Below are the code and all the weights of a small trained network. Each question names an input and a target symbol and asks about switching units off, where a switched-off unit gives its printed mean instead of its output.

import numpy as np


def w(rows, s, z=0):
    codes = np.array(rows[::2]) - 128.0
    scale = np.full(codes.shape[1], s)
    scale[-1] = z or s
    return codes * scale


def norm(h):
    return h / np.sqrt((h * h).mean(-1, keepdims=True) + 1e-5)


def f(y):
    return y / 2 * (1 + np.tanh(0.7978845608 * (y + 0.044715 * y**3)))


def softmax(a):
    e = np.exp(a - a.max(-1, keepdims=True))
    return e / e.sum(-1, keepdims=True)


def log_softmax(a):
    a = a - a.max(-1, keepdims=True)
    return a - np.log(np.exp(a).sum(-1, keepdims=True))


def net(x, mask):
    ids = ['ΓΔΞΨαβζθλσω'.index(c) for c in x.split()]
    T = len(ids)
    res = E[ids] + P[:T]
    r = norm(res)
    for j in range(2):
        rows = slice(3 * j, 3 * j + 3)
        q, k, v = (r @ M[0][rows].T for M in (Q, K, V))
        z = softmax(np.where(np.tri(T) > 0, q @ k.T / 3**0.5, -1e9)) @ v
        o = O[0][rows]
        res = res + np.where(mask[j], z, o[:, -1]) @ o[:, :-1]
    y = f(norm(res) @ A[0][:, :-1].T + A[0][:, -1])
    res = res + np.where(mask[2:10], y, B[0][:, -1]) @ B[0][:, :-1]
    return log_softmax(norm(res)[-1] @ U[:, :-1].T + U[:, -1])


Q, K, V, O, A, B = {}, {}, {}, {}, {}, {}
E = w([
[74,193,99,82,115,182,79],'Γ',
[95,110,107,135,105,171,158],'Δ',
[89,157,161,132,125,89,140],'Ξ',
[128,96,106,117,76,120,79],'Ψ',
[182,166,211,144,117,176,138],'α',
[110,110,97,150,114,150,172],'β',
[156,196,81,118,116,106,127],'ζ',
[128,77,186,128,146,6,57],'θ',
[95,153,157,127,113,101,123],'λ',
[108,132,150,135,103,88,118],'σ',
[96,90,96,154,120,173,176],'ω',
],0.019)
P = w([
[219,146,179,56,138,121,152],'0',
[182,156,218,217,73,129,146],'1',
[143,117,163,151,82,136,191],'2',
[164,101,131,146,254,126,130],'3',
[146,133,143,221,155,118,117],'4',
[101,128,124,153,76,92,164],'5',
[142,97,103,123,240,94,122],'6',
[107,143,114,219,177,106,112],'7',
[93,115,103,148,121,108,177],'8',
],0.0068)
Q[0] = w([
[211,152,123,108,154,147,155],'head 1',
[158,146,161,66,183,72,46],'head 1',
[133,114,168,201,155,184,94],'head 1',
[107,174,62,251,150,145,88],'head 2',
[69,134,67,173,33,141,213],'head 2',
[137,39,206,158,142,198,166],'head 2',
],0.025)
K[0] = w([
[220,170,151,168,136,157,117],'head 1',
[83,149,115,253,126,138,77],'head 1',
[110,116,190,105,52,155,147],'head 1',
[49,141,52,147,34,109,182],'head 2',
[103,79,81,26,159,103,199],'head 2',
[199,100,206,112,80,196,196],'head 2',
],0.023)
V[0] = w([
[37,172,149,89,144,51,224],'head 1',
[137,113,125,203,150,94,222],'head 1',
[3,122,209,95,128,198,98],'head 1',
[178,195,68,117,121,142,187],'head 2',
[57,190,207,117,176,123,223],'head 2',
[154,214,96,109,138,161,92],'head 2',
],0.013)
O[0] = w([
[221,40,87,83,103,168,77,157],'head 1',
[139,180,72,36,39,112,154,108],'head 1',
[105,40,230,85,73,169,148,68],'head 1',
[80,163,70,82,176,140,108,254],'head 2',
[150,233,155,114,110,52,55,167],'head 2',
[164,102,131,2,159,131,144,231],'head 2',
],0.0087,0.0089)
A[0] = w([
[161,69,96,140,110,133,119,252],'neuron 1',
[92,17,194,121,154,95,134,40],'neuron 2',
[60,163,105,168,128,166,148,128],'neuron 3',
[73,116,130,155,110,48,85,124],'neuron 4',
[80,65,165,58,105,88,141,216],'neuron 5',
[148,52,185,111,107,100,110,122],'neuron 6',
[39,110,164,146,133,161,148,205],'neuron 7',
[51,132,140,57,163,248,124,23],'neuron 8',
],0.017,0.0028)
B[0] = w([
[105,186,177,124,116,126,146,160],'neuron 1',
[147,178,119,141,101,20,136,199],'neuron 2',
[182,90,183,120,143,84,120,182],'neuron 3',
[133,125,135,109,177,157,152,160],'neuron 4',
[84,165,155,166,211,99,85,233],'neuron 5',
[130,75,81,137,165,139,202,202],'neuron 6',
[72,130,62,62,93,173,108,193],'neuron 7',
[206,81,131,185,47,250,24,255],'neuron 8',
],0.02,0.0093)
U = w([
[61,96,104,147,83,85,126,186],'Γ',
[138,106,136,151,118,190,65,239],'Δ',
[153,124,120,151,131,197,224,157],'Ξ',
[33,156,141,171,200,176,134,94],'Ψ',
[96,90,161,65,156,126,133,154],'α',
[135,201,26,108,136,150,146,118],'β',
[165,153,114,254,154,56,79,3],'ζ',
[171,84,157,138,163,108,150,106],'θ',
[122,149,119,193,110,146,183,154],'λ',
[116,228,200,147,109,125,123,135],'σ',
[207,96,148,85,82,66,114,45],'ω',
],0.0092,0.0034)

Each question gives the input, a string of symbols that net reads in full, and the target symbol t.
The units are the heads (3 rows each of Q, K, V and O) and the neurons (one row each of A and B). Each row of codes is followed by its name. A weight is (code - 128) times the scale printed after its matrix; where a second scale follows, it is the last column's (O, A, B and U).
mask holds one flag per unit, heads first, then neurons. A switched-off unit (its flag False) gives its mean, the last column of its rows in O or B, instead of its output. The means were averaged over made-up inputs and are rounded, as every weight is.
A unit's drop is (log p(t) with every unit on - log p(t) with that unit switched off) / (log p(t) with every unit on - log p(t) with every unit switched off).
The circuit of an input: a set's keep is (log p(t) with only the set's units on - log p(t) with every unit switched off) / (log p(t) with every unit on - log p(t) with every unit switched off). Starting from all 10 units, units are removed one at a time, each time the one whose removal leaves the highest keep (on an exact tie, the one counted first), for as long as the keep stays at least 0.8.
circuit, biggest first: the units of the circuit, biggest drop first
most important unit: the unit with the biggest drop
k most important neurons: the k neurons with the biggest drops, biggest first
which heads matter: for each layer, one digit per head in row order, 1 if its drop is at least 0.15 and else 0, layers parted by /
input Γ Γ Ξ Ξ ζ ω, target Γ: circuit, biggest first -> [head 1; neuron 7; neuron 2]
input Ξ Δ Γ Δ ζ ζ ω β β, target Ξ: which heads matter -> 11
input σ ζ Ψ Ξ β, target σ: circuit, biggest first -> [neuron 1; head 1; neuron 8]
input σ ζ Ψ, target Ξ: most important unit -> head 2
input Ψ Ξ λ Ψ, target ω: circuit, biggest first -> [head 2; head 1; neuron 8]
input θ ζ ζ ω, target θ: circuit, biggest first -> [neuron 3; head 2; neuron 8; neuron 5]
input ζ ζ Γ ζ ζ σ β, target ζ: 4 most important neurons -> [neuron 3; neuron 7; neuron 6; neuron 8]
input Δ α Γ Δ λ, target ζ: which heads matter -> 10
input β Δ θ Ψ α ζ ω Δ, target β: which heads matter -> 10
input Δ Δ Γ α Ψ Δ ζ λ, target Ψ: circuit, biggest first -> [neuron 8; neuron 2]
input θ ζ α α λ β ζ Δ, target θ: 4 most important neurons -> [neuron 3; neuron 8; neuron 5; neuron 4]
input β Ψ Ξ Γ λ, target ω: 3 most important neurons -> [neuron 8; neuron 6; neuron 7]
input Γ ζ ω Γ ζ Ξ ζ σ, target ω: which heads matter -> 11
input Δ Γ β Ψ, target ζ: circuit, biggest first -> [neuron 2; head 1; neuron 5]
input Ψ Ξ Δ ω, target Ψ: circuit, biggest first -> [head 1]
input Δ ω σ ζ ζ, target β: circuit, biggest first -> [head 1; head 2]
input λ ζ λ, target θ: circuit, biggest first -> [head 1; neuron 6; head 2; neuron 8]
input σ Ψ Γ ω, target σ: circuit, biggest first -> [neuron 1; head 1; head 2; neuron 8]
input ζ θ Γ Δ, target ζ: circuit, biggest first -> [head 1; head 2]
input Δ θ Ψ θ Ψ β Ψ ω λ, target Γ: which heads matter -> 01
input Ψ Γ ζ ζ λ Γ Δ, target Ψ: circuit, biggest first -> [head 1]
input ζ ζ Ψ ζ Δ ω Ψ σ, target σ: 4 most important neurons -> [neuron 6; neuron 8; neuron 7; neuron 4]
input ζ Γ θ Γ ω Γ λ Δ β, target ζ: circuit, biggest first -> [head 2; neuron 3]
input σ Γ ζ σ, target ζ: 2 most important neurons -> [neuron 2; neuron 5]
input ζ ζ Γ Ψ ζ Γ ω, target ζ: circuit, biggest first -> [head 1; head 2]
input Γ Δ ζ Ψ Δ, target Γ: which heads matter -> 11
input ζ Ψ ω α Ξ ζ β Δ, target ζ: most important neuron -> [neuron 3]
input Ξ Γ ζ β Γ Ψ, target β: circuit, biggest first -> [head 1; neuron 8]
input β Γ Ψ α Ψ ω, target β: which heads matter -> 10
